Below are the code and all the weights of a small trained network. Each question names an input and a target symbol and asks about switching units off, where a switched-off unit gives its printed mean instead of its output.

import numpy as np


def w(rows, s, z=0):
    codes = np.array(rows[::2]) - 128.0
    scale = np.full(codes.shape[1], s)
    scale[-1] = z or s
    return codes * scale


def norm(h):
    return h / np.sqrt((h * h).mean(-1, keepdims=True) + 1e-5)


def f(y):
    return np.maximum(y, 0)


def softmax(a):
    e = np.exp(a - a.max(-1, keepdims=True))
    return e / e.sum(-1, keepdims=True)


def log_softmax(a):
    a = a - a.max(-1, keepdims=True)
    return a - np.log(np.exp(a).sum(-1, keepdims=True))


def net(x, mask):
    ids = ['αβγδεζηθλμξστφψω'.index(c) for c in x.split()]
    T = len(ids)
    res = E[ids] + P[:T]
    u = 0
    for l in range(2):
        q, k, v = (norm(res) @ M[l].T for M in (Q, K, V))
        z = softmax(np.where(np.tri(T) > 0, q @ k.T / 3**0.5, -1e9)) @ v
        res = res + np.where(mask[u], z, O[l][:, -1]) @ O[l][:, :-1]
        u += 1
        y = f(norm(res) @ A[l][:, :-1].T + A[l][:, -1])
        res = res + np.where(mask[u : u + 16], y, B[l][:, -1]) @ B[l][:, :-1]
        u += 16
    return log_softmax(norm(res)[-1] @ U[:, :-1].T + U[:, -1])


Q, K, V, O, A, B = {}, {}, {}, {}, {}, {}
E = w([
[137,102,161,186,124,97],'α',
[135,133,89,134,111,105],'β',
[140,139,108,138,102,119],'γ',
[130,138,123,146,89,130],'δ',
[147,152,115,130,124,133],'ε',
[212,204,150,182,94,130],'ζ',
[125,146,111,135,95,121],'η',
[123,114,80,64,144,127],'θ',
[112,62,83,155,144,125],'λ',
[102,155,199,140,118,121],'μ',
[128,145,105,125,116,114],'ξ',
[154,143,116,153,117,145],'σ',
[115,133,109,141,82,114],'τ',
[53,122,118,110,161,157],'φ',
[107,202,136,215,1,133],'ψ',
[125,146,134,146,211,120],'ω',
],0.041)
P = w([
[161,243,11,222,74,214],'0',
[168,208,42,186,64,224],'1',
[143,237,50,221,130,127],'2',
[162,184,77,165,80,196],'3',
[140,221,82,201,149,105],'4',
[155,164,107,148,91,177],'5',
[135,202,110,183,167,83],'6',
[150,144,135,138,105,169],'7',
[130,184,137,167,176,59],'8',
[151,127,155,120,110,149],'9',
[126,169,163,153,187,38],'10',
[144,106,186,101,117,134],'11',
[130,156,177,138,209,5],'12',
[149,74,224,66,105,86],'13',
],0.012)
Q[0] = w([
[134,180,146,211,152,58],'L0H0',
[141,135,103,98,92,140],'L0H0',
[106,205,202,248,160,5],'L0H0',
],0.023)
K[0] = w([
[129,22,212,61,171,74],'L0H0',
[122,144,102,97,67,89],'L0H0',
[94,6,233,49,208,73],'L0H0',
],0.011)
V[0] = w([
[143,21,51,135,95,56],'L0H0',
[46,121,40,2,146,81],'L0H0',
[94,35,141,169,197,112],'L0H0',
],0.0076)
O[0] = w([
[159,113,77,186,36,165,76],'L0H0',
[126,193,65,97,76,243,3],'L0H0',
[103,177,67,255,212,225,57],'L0H0',
],0.0086,0.0039)
A[0] = w([
[12,36,111,139,74,137,57],'L0N0',
[42,148,115,113,157,239,2],'L0N1',
[167,126,81,157,144,178,102],'L0N2',
[106,155,217,52,116,174,78],'L0N3',
[123,15,114,117,61,126,68],'L0N4',
[126,11,23,82,150,127,119],'L0N5',
[169,152,136,74,183,169,168],'L0N6',
[142,115,65,154,116,198,78],'L0N7',
[215,127,177,133,99,148,68],'L0N8',
[176,160,74,77,63,119,133],'L0N9',
[247,88,87,121,112,127,43],'L0N10',
[172,37,93,215,91,112,148],'L0N11',
[145,89,222,172,126,198,92],'L0N12',
[99,203,107,184,142,140,90],'L0N13',
[63,16,142,95,200,143,117],'L0N14',
[187,12,196,126,107,226,115],'L0N15',
],0.013,0.0077)
B[0] = w([
[3,128,134,212,171,100,163],'L0N0',
[33,194,85,79,115,116,149],'L0N1',
[120,136,81,99,137,97,162],'L0N2',
[80,114,170,85,183,143,158],'L0N3',
[142,40,118,147,81,134,185],'L0N4',
[168,155,8,86,89,238,182],'L0N5',
[96,113,148,121,54,132,167],'L0N6',
[158,130,59,107,137,109,163],'L0N7',
[161,123,164,95,139,192,169],'L0N8',
[126,95,145,82,104,53,255],'L0N9',
[138,108,131,114,200,72,168],'L0N10',
[189,79,110,192,139,118,240],'L0N11',
[76,156,189,189,145,169,148],'L0N12',
[121,138,97,81,202,138,211],'L0N13',
[123,168,117,148,28,251,192],'L0N14',
[151,54,127,105,221,237,147],'L0N15',
],0.013,0.0077)
Q[1] = w([
[154,252,141,216,148,36],'L1H0',
[108,51,238,136,203,109],'L1H0',
[160,186,184,76,38,79],'L1H0',
],0.013)
K[1] = w([
[131,241,240,255,130,193],'L1H0',
[109,93,184,143,167,22],'L1H0',
[148,151,198,78,41,97],'L1H0',
],0.014)
V[1] = w([
[92,72,97,127,143,107],'L1H0',
[134,179,169,181,12,161],'L1H0',
[241,190,150,112,112,146],'L1H0',
],0.011)
O[1] = w([
[96,102,120,113,112,129,141],'L1H0',
[116,251,107,178,125,124,130],'L1H0',
[219,176,134,119,155,192,250],'L1H0',
],0.017,0.0019)
A[1] = w([
[156,112,209,176,120,99,193],'L1N0',
[193,112,64,152,159,101,97],'L1N1',
[175,90,158,99,81,148,66],'L1N2',
[145,49,215,141,102,229,132],'L1N3',
[107,101,144,103,133,154,17],'L1N4',
[66,168,26,124,129,132,89],'L1N5',
[121,227,171,166,113,166,126],'L1N6',
[222,146,181,128,118,145,108],'L1N7',
[51,109,114,177,189,135,2],'L1N8',
[145,154,196,173,5,148,50],'L1N9',
[92,129,162,104,92,205,133],'L1N10',
[88,136,128,201,24,184,172],'L1N11',
[152,181,139,202,104,187,107],'L1N12',
[58,141,101,108,122,59,15],'L1N13',
[93,135,112,180,87,105,26],'L1N14',
[83,149,75,119,237,134,62],'L1N15',
],0.016,0.0079)
B[1] = w([
[65,158,191,132,105,208,253],'L1N0',
[135,126,182,165,111,214,224],'L1N1',
[25,195,141,174,129,174,190],'L1N2',
[51,1,149,95,35,147,223],'L1N3',
[125,148,141,136,86,160,135],'L1N4',
[88,83,112,91,117,226,217],'L1N5',
[150,190,52,191,237,103,209],'L1N6',
[117,147,127,90,206,197,201],'L1N7',
[240,57,138,73,100,136,167],'L1N8',
[45,106,55,155,121,236,166],'L1N9',
[102,38,175,99,81,84,182],'L1N10',
[105,46,171,95,228,62,211],'L1N11',
[147,193,57,99,171,44,191],'L1N12',
[76,139,193,131,189,222,159],'L1N13',
[204,99,103,109,188,106,139],'L1N14',
[90,14,167,137,122,42,202],'L1N15',
],0.011,0.0082)
U = w([
[141,97,170,255,132,125,107],'α',
[183,108,100,151,77,79,205],'β',
[188,131,204,148,58,129,152],'γ',
[102,147,141,177,66,216,108],'δ',
[155,140,188,33,156,144,78],'ε',
[182,154,141,114,170,157,254],'ζ',
[71,177,118,174,19,96,145],'η',
[145,153,80,49,89,177,121],'θ',
[131,71,48,190,142,183,79],'λ',
[62,171,213,148,154,96,104],'μ',
[114,150,133,93,92,30,185],'ξ',
[180,92,173,98,187,231,5],'σ',
[55,101,87,223,70,31,83],'τ',
[32,118,81,93,181,139,96],'φ',
[83,170,77,192,109,58,250],'ψ',
[153,58,142,106,214,60,148],'ω',
],0.016,0.0079)

Each question gives the input, a string of symbols that net reads in full, and the target symbol t.
The units are the heads (3 rows each of Q, K, V and O) and the neurons (one row each of A and B). Each row of codes is followed by its name. A weight is (code - 128) times the scale printed after its matrix; where a second scale follows, it is the last column's (O, A, B and U).
mask holds one flag per unit, layer by layer, with each layer's heads first. A switched-off unit (its flag False) gives its mean, the last column of its rows in O or B, instead of its output. The means were averaged over made-up inputs and are rounded, as every weight is.
A unit's drop is (log p(t) with every unit on - log p(t) with that unit switched off) / (log p(t) with every unit on - log p(t) with every unit switched off).
The circuit of an input: a set's keep is (log p(t) with only the set's units on - log p(t) with every unit switched off) / (log p(t) with every unit on - log p(t) with every unit switched off). Starting from the 12 units with the biggest drops (on a tie, the unit counted first), units are removed one at a time, each time the one whose removal leaves the highest keep (on an exact tie, the one counted first), for as long as the keep stays at least 0.8.
circuit, biggest first: the units of the circuit, biggest drop first
top k neurons: the k neurons with the biggest drops, biggest first
top k neurons in layer l: the k neurons of layer l with the biggest drops, biggest first
drop when u is switched off: that unit's drop, to one decimal
input β φ δ, target φ: top 2 neurons => L0N14, L0N5
input γ η ψ ζ φ ζ γ η γ λ δ, target λ: circuit, biggest first => L0H0
input μ φ ξ ω μ ξ ζ ξ ξ δ ε γ α, target α: circuit, biggest first => L0H0, L0N11, L1N0
input α β τ, target α: circuit, biggest first => L0H0, L1N1, L0N11
input ξ ε μ μ δ ω ξ α ψ γ, target γ: top 3 neurons => L0N14, L0N10, L0N9
input θ ξ δ ω σ θ α φ σ, target φ: circuit, biggest first => L0H0, L0N11, L0N2
input φ ζ λ η φ ψ σ σ ω ε ε, target ω: top 2 neurons in layer 0 => L0N14, L0N9
input δ σ τ δ ζ ψ ζ γ σ β, target β: top 2 neurons => L0N9, L0N5
input θ δ γ λ τ φ τ ω ψ α ξ, target α: circuit, biggest first => L0H0, L1N1
input θ τ μ β σ ζ φ λ γ, target λ: top 3 neurons => L1N5, L1N1, L0N11
input ε δ γ, target γ: top 2 neurons in layer 0 => L0N9, L0N14
input δ μ ψ β β ψ μ μ ξ, target μ: top 3 neurons in layer 0 => L0N5, L0N12, L0N8
input μ δ ω γ γ ζ γ ω γ, target ω: top 2 neurons => L0N14, L0N13
input λ θ θ ζ η, target ζ: circuit, biggest first => L1H0
input β δ ε, target ε: top 2 neurons in layer 0 => L0N9, L0N14
input δ σ σ, target σ: top 2 neurons in layer 0 => L0N14, L0N10
input δ γ ε γ τ γ ω θ γ θ γ η, target η: top 3 neurons in layer 0 => L0N9, L0N13, L0N14
input β ξ σ, target σ: top 2 neurons in layer 0 => L0N10, L0N14
input ξ φ γ α η λ τ, target λ: top 2 neurons in layer 1 => L1N5, L1N1
input φ ζ ε, target ζ: circuit, biggest first => L1H0
input τ μ η η γ α β λ ζ σ η, target ζ: top 2 neurons in layer 0 => L0N4, L0N8
input ζ ζ σ η ω ψ γ η α θ δ, target θ: drop when L0H0 is switched off => 1.1
input β ζ α η ε ζ λ η φ τ, target τ: drop when L0H0 is switched off => 0.1
input ω α ω γ α σ φ ξ, target ξ: top 2 neurons in layer 0 => L0N14, L0N9
